[[-0.96  2.56  2.90 -1.39]
 [ 3.11  0.58 -1.13 -0.53]
 [ 0.56  2.02  0.95  1.87]
 [ 0.17  1.97  1.00  1.88]
 [-0.18  1.70  5.59 -2.44]]
|
[[ 2.56  2.90]
 [ 0.58 -1.13]]

[[-0.67 -1.98 -0.14]
 [-0.70 -4.12  7.41]
 [ 1.66  6.17 -4.36]]
|
[[-1.98 -0.14]
 [-4.12  7.41]]

[[ 6.36 -0.36  2.56  0.65]
 [ 3.66  3.43 -1.96 -2.04]
 [-4.10  2.11  0.69 -0.12]
 [ 7.27 -6.68 -4.37 -1.49]]
|
[[-0.36  2.56]
 [ 3.43 -1.96]]

[[ 1.41 -7.61 -0.75 -6.15]
 [ 1.11 -7.54 -1.13 -6.34]]
|
[[-7.61 -0.75]
 [-7.54 -1.13]]

[[ 1.20  5.25  5.53 -3.20 -1.55]
 [-4.21  3.32  0.71 -4.54 -3.94]
 [-0.50  5.90  5.76 -3.13 -2.51]
 [-3.66  1.44 -5.71 -5.09 -1.99]]
|
[[5.25 5.53]
 [3.32 0.71]]

[[-1.60 -1.18 -0.55  0.42 -0.21]
 [ 5.52  3.06  5.03 -0.85  3.31]
 [ 1.44 -2.75  1.20 -0.15  1.29]
 [-4.50  1.49 -0.61  0.88 -0.57]
 [ 0.17 -0.27 -2.39 -0.06  1.33]]
|
[[-1.18 -0.55]
 [ 3.06  5.03]]

[[-5.09  5.03  1.46  5.66]
 [-1.88  1.32  0.71  2.31]
 [-0.35  0.32  0.18  1.34]
 [-3.25  3.03  1.03  3.12]]
|
[[5.03 1.46]
 [1.32 0.71]]

[[ 3.89  0.50  3.49 -4.69]
 [ 1.68 -1.38 -0.75 -1.14]
 [ 6.69 -5.37 -3.19 -4.32]
 [ 4.40 -3.56 -2.10 -2.83]
 [-0.13  0.01 -0.17 -0.23]]
|
[[ 0.50  3.49]
 [-1.38 -0.75]]

[[-3.93  6.34 -4.48 -2.27 -2.48]
 [ 3.96 -3.34 -5.00 -2.67 -5.26]
 [ 3.44 -3.77 -6.66  0.64 -4.00]
 [-2.31 -1.16 -6.34  6.22  0.55]]
|
[[ 6.34 -4.48]
 [-3.34 -5.00]]
---
[[3.63 2.99]
 [3.54 2.80]
 [6.65 6.48]
 [3.54 2.94]]
|
[[3.63 2.99]
 [3.54 2.80]
 [6.65 6.48]]

[[ 0.65  1.98  3.61  3.69  7.33]
 [-2.59 -0.86  3.25  1.07  7.64]
 [ 3.85  2.70 -1.67  1.27 -5.44]
 [-3.86 -2.49  2.15 -0.82  6.40]]
|
[[ 0.65  1.98]
 [-2.59 -0.86]
 [ 3.85  2.70]]

[[-2.11 -0.59 -6.18  0.30]
 [ 5.10 -2.74  5.37  2.87]
 [ 7.19 -1.02 -4.70  5.64]
 [ 3.43  0.53  2.41  0.08]]
|
[[-2.11 -0.59]
 [ 5.10 -2.74]
 [ 7.19 -1.02]]

[[-0.88  5.95]
 [ 5.01  3.83]
 [-2.24  6.25]
 [-2.90 -2.40]
 [-6.10 -6.04]]
|
[[-0.88  5.95]
 [ 5.01  3.83]
 [-2.24  6.25]]

[[0.00 2.27 3.71 3.26]
 [5.70 4.43 5.03 6.23]
 [2.43 0.60 0.00 0.00]]
|
[[0.00 2.27]
 [5.70 4.43]
 [2.43 0.60]]

[[-5.25  0.21 -3.97  2.81  1.26]
 [ 0.44 -1.62  3.36  1.98 -0.45]
 [ 0.02 -0.73 -2.70  6.10 -1.93]
 [-3.10 -4.32  0.57 -0.34  0.18]
 [ 2.31 -4.95  3.64  0.50  1.28]]
|
[[-5.25  0.21]
 [ 0.44 -1.62]
 [ 0.02 -0.73]]

[[ 4.97  1.05  2.26  1.56]
 [ 3.75 -0.54 -2.11 -4.63]
 [ 4.48  0.71 -5.87  2.35]]
|
[[ 4.97  1.05]
 [ 3.75 -0.54]
 [ 4.48  0.71]]

[[ 0.33 -0.25  2.34  2.68]
 [-6.01  7.45  2.89 -1.37]
 [-1.52  1.35  3.64  7.06]
 [ 0.95 -0.13 -4.05  7.48]
 [ 0.08 -5.96 -6.94 -7.24]]
|
[[ 0.33 -0.25]
 [-6.01  7.45]
 [-1.52  1.35]]
---
[[0.17 4.62]
 [0.26 5.88]
 [0.40 1.00]]
|
[0.17 5.88]

[[ 5.07  5.18 -1.57  5.91  5.89]
 [ 5.04  5.53 -0.92  3.95  5.66]]
|
[5.07 5.53]

[[-7.10 -3.68  0.44 -0.94]
 [ 4.98  4.67 -2.44  2.93]
 [ 4.00  5.88 -4.86  5.41]]
|
[-7.10  4.67 -4.86]

[[-2.66  1.06 -3.47  2.93 -4.26]
 [-2.49 -2.72 -2.34 -0.04 -5.74]
 [ 0.25  0.88 -2.22 -2.23 -0.32]
 [-1.81 -1.85 -3.06  0.48 -1.66]
 [-1.13 -0.04 -2.59 -0.58 -2.49]]
|
[-2.66 -2.72 -2.22  0.48 -2.49]

[[ 2.04  1.64  3.84  1.98]
 [-1.09  0.22 -1.60  4.09]
 [-4.82  0.33 -0.99  6.74]
 [ 6.32  0.23 -4.10  1.18]]
|
[ 2.04  0.22 -0.99  1.18]

[[-1.74  3.88 -2.67]
 [ 1.06 -2.39  1.11]
 [-0.75  7.46 -2.45]
 [ 0.72  1.63  0.55]]
|
[-1.74 -2.39 -2.45]

[[-6.86  6.82]
 [ 6.66 -3.87]]
|
[-6.86 -3.87]

[[ 6.32 -5.38  5.08]
 [ 5.56 -4.71  4.45]
 [ 6.47 -5.49  5.18]]
|
[ 6.32 -4.71  5.18]
